Below are the code and all the weights of a small trained network. Each question names an input and a class and asks about switching units off, where a switched-off unit gives its printed mean instead of its output.

import numpy as np


def w(rows, s, z=0):
    codes = np.array(rows[::2]) - 128.0
    scale = np.full(codes.shape[1], s)
    scale[-1] = z or s
    return codes * scale


def f(y):
    return np.maximum(y, 0)


def log_softmax(a):
    a = a - a.max(-1, keepdims=True)
    return a - np.log(np.exp(a).sum(-1, keepdims=True))


def net(x, mask):
    res = np.array(x, float).reshape(1, 8) / 4 @ E
    y = f(res @ A[0][:, :-1].T + A[0][:, -1])
    res = res + np.where(mask, y, B[0][:, -1]) @ B[0][:, :-1]
    return log_softmax(res[-1] @ U[:, :-1].T + U[:, -1])


A, B = {}, {}
E = w([
[55,227,47,69,111],'x0',
[112,200,96,194,230],'x1',
[162,248,139,59,95],'x2',
[168,141,95,44,151],'x3',
[151,162,107,126,230],'x4',
[86,70,76,9,126],'x5',
[112,99,68,80,214],'x6',
[189,144,5,127,56],'x7',
],0.011)
A[0] = w([
[135,158,86,130,100,173],'N0',
[168,34,164,112,75,23],'N1',
[145,239,185,102,176,79],'N2',
[129,132,159,206,157,51],'N3',
[119,131,188,114,149,129],'N4',
[90,153,58,88,203,94],'N5',
[154,5,142,118,115,108],'N6',
[145,145,110,135,63,32],'N7',
[108,186,87,143,79,168],'N8',
[185,210,74,135,161,40],'N9',
[138,134,114,188,171,136],'N10',
[126,101,161,242,149,50],'N11',
[77,82,101,167,171,65],'N12',
[195,9,171,111,88,96],'N13',
[119,153,140,198,152,127],'N14',
[147,179,82,136,39,78],'N15',
[216,210,7,153,210,38],'N16',
[120,152,119,134,18,51],'N17',
[85,152,84,115,17,87],'N18',
[120,112,116,123,25,167],'N19',
[43,54,81,69,161,3],'N20',
[130,141,144,185,93,73],'N21',
[122,104,147,227,128,100],'N22',
],0.012,0.0052)
B[0] = w([
[185,143,111,121,134,176],'N0',
[99,96,108,129,36,221],'N1',
[71,145,221,56,105,203],'N2',
[111,113,178,169,166,192],'N3',
[49,148,121,147,120,174],'N4',
[132,107,80,67,207,212],'N5',
[58,75,72,136,54,235],'N6',
[136,155,131,135,99,169],'N7',
[201,181,131,97,129,189],'N8',
[185,98,176,67,114,187],'N9',
[141,80,170,150,177,182],'N10',
[128,111,155,207,168,225],'N11',
[125,129,97,177,189,178],'N12',
[104,43,128,123,43,253],'N13',
[148,137,155,155,186,189],'N14',
[201,185,119,146,112,202],'N15',
[216,39,166,53,152,225],'N16',
[146,214,107,164,95,201],'N17',
[159,211,60,166,127,213],'N18',
[150,172,100,152,90,219],'N19',
[62,153,2,137,162,216],'N20',
[124,139,120,182,109,176],'N21',
[132,139,142,221,131,213],'N22',
],0.0098,0.016)
U = w([
[112,78,75,179,41,109],'0',
[98,122,7,118,195,167],'1',
[130,114,154,249,172,116],'2',
[198,101,122,86,165,52],'3',
[64,201,174,104,123,253],'4',
[199,218,85,159,92,96],'5',
],0.012,0.0033)

Each question gives the input, the list of numbers given to net, and the class t.
The units are the neurons (one row each of A and B). Each row of codes is followed by its name. A weight is (code - 128) times the scale printed after its matrix; where a second scale follows, it is the last column's (A, B and U).
mask holds one flag per neuron, in row order. A switched-off neuron (its flag False) gives its mean, the last column of its row in B, instead of its output. The means were averaged over made-up inputs and are rounded, as every weight is.
A unit's drop is (log p(t) with every unit on - log p(t) with that unit switched off) / (log p(t) with every unit on - log p(t) with every unit switched off).
The circuit of an input: a set's keep is (log p(t) with only the set's units on - log p(t) with every unit switched off) / (log p(t) with every unit on - log p(t) with every unit switched off). Starting from the 12 units with the biggest drops (on a tie, the unit counted first), units are removed one at a time, each time the one whose removal leaves the highest keep (on an exact tie, the one counted first), for as long as the keep stays at least 0.8.
circuit, biggest first: the units of the circuit, biggest drop first
top k neurons: the k neurons with the biggest drops, biggest first
drop of u: that unit's drop, to one decimal
input [7,3,-2,6,0,-8,-6,-1], class 3: circuit, biggest first -> [N16, N9, N19]
input [-2,-4,6,6,7,-2,-4,-2], class 4: circuit, biggest first -> [N2]
input [8,-8,-3,-2,-8,1,-8,-7], class 5: top 2 neurons -> [N18, N17]
input [6,7,2,-4,-2,1,8,0], class 3: top 2 neurons -> [N16, N9]
input [2,6,-6,2,0,-6,-2,6], class 2: top 2 neurons -> [N22, N11]
input [-7,-7,4,3,-7,-1,-8,8], class 5: top 4 neurons -> [N17, N15, N18, N19]
input [8,8,5,3,-4,4,1,8], class 3: top 2 neurons -> [N16, N5]
input [2,1,-2,-3,-1,4,-5,-6], class 2: top 2 neurons -> [N2, N13]
input [3,1,-8,-6,-1,4,2,-4], class 1: drop of N20 -> 0.9
input [1,-6,-7,-2,-1,7,8,-4], class 1: drop of N20 -> 6.3
input [-8,6,1,7,6,6,2,3], class 3: drop of N16 -> 0.3
input [-1,7,3,8,6,-7,6,-4], class 3: drop of N15 -> 0.0
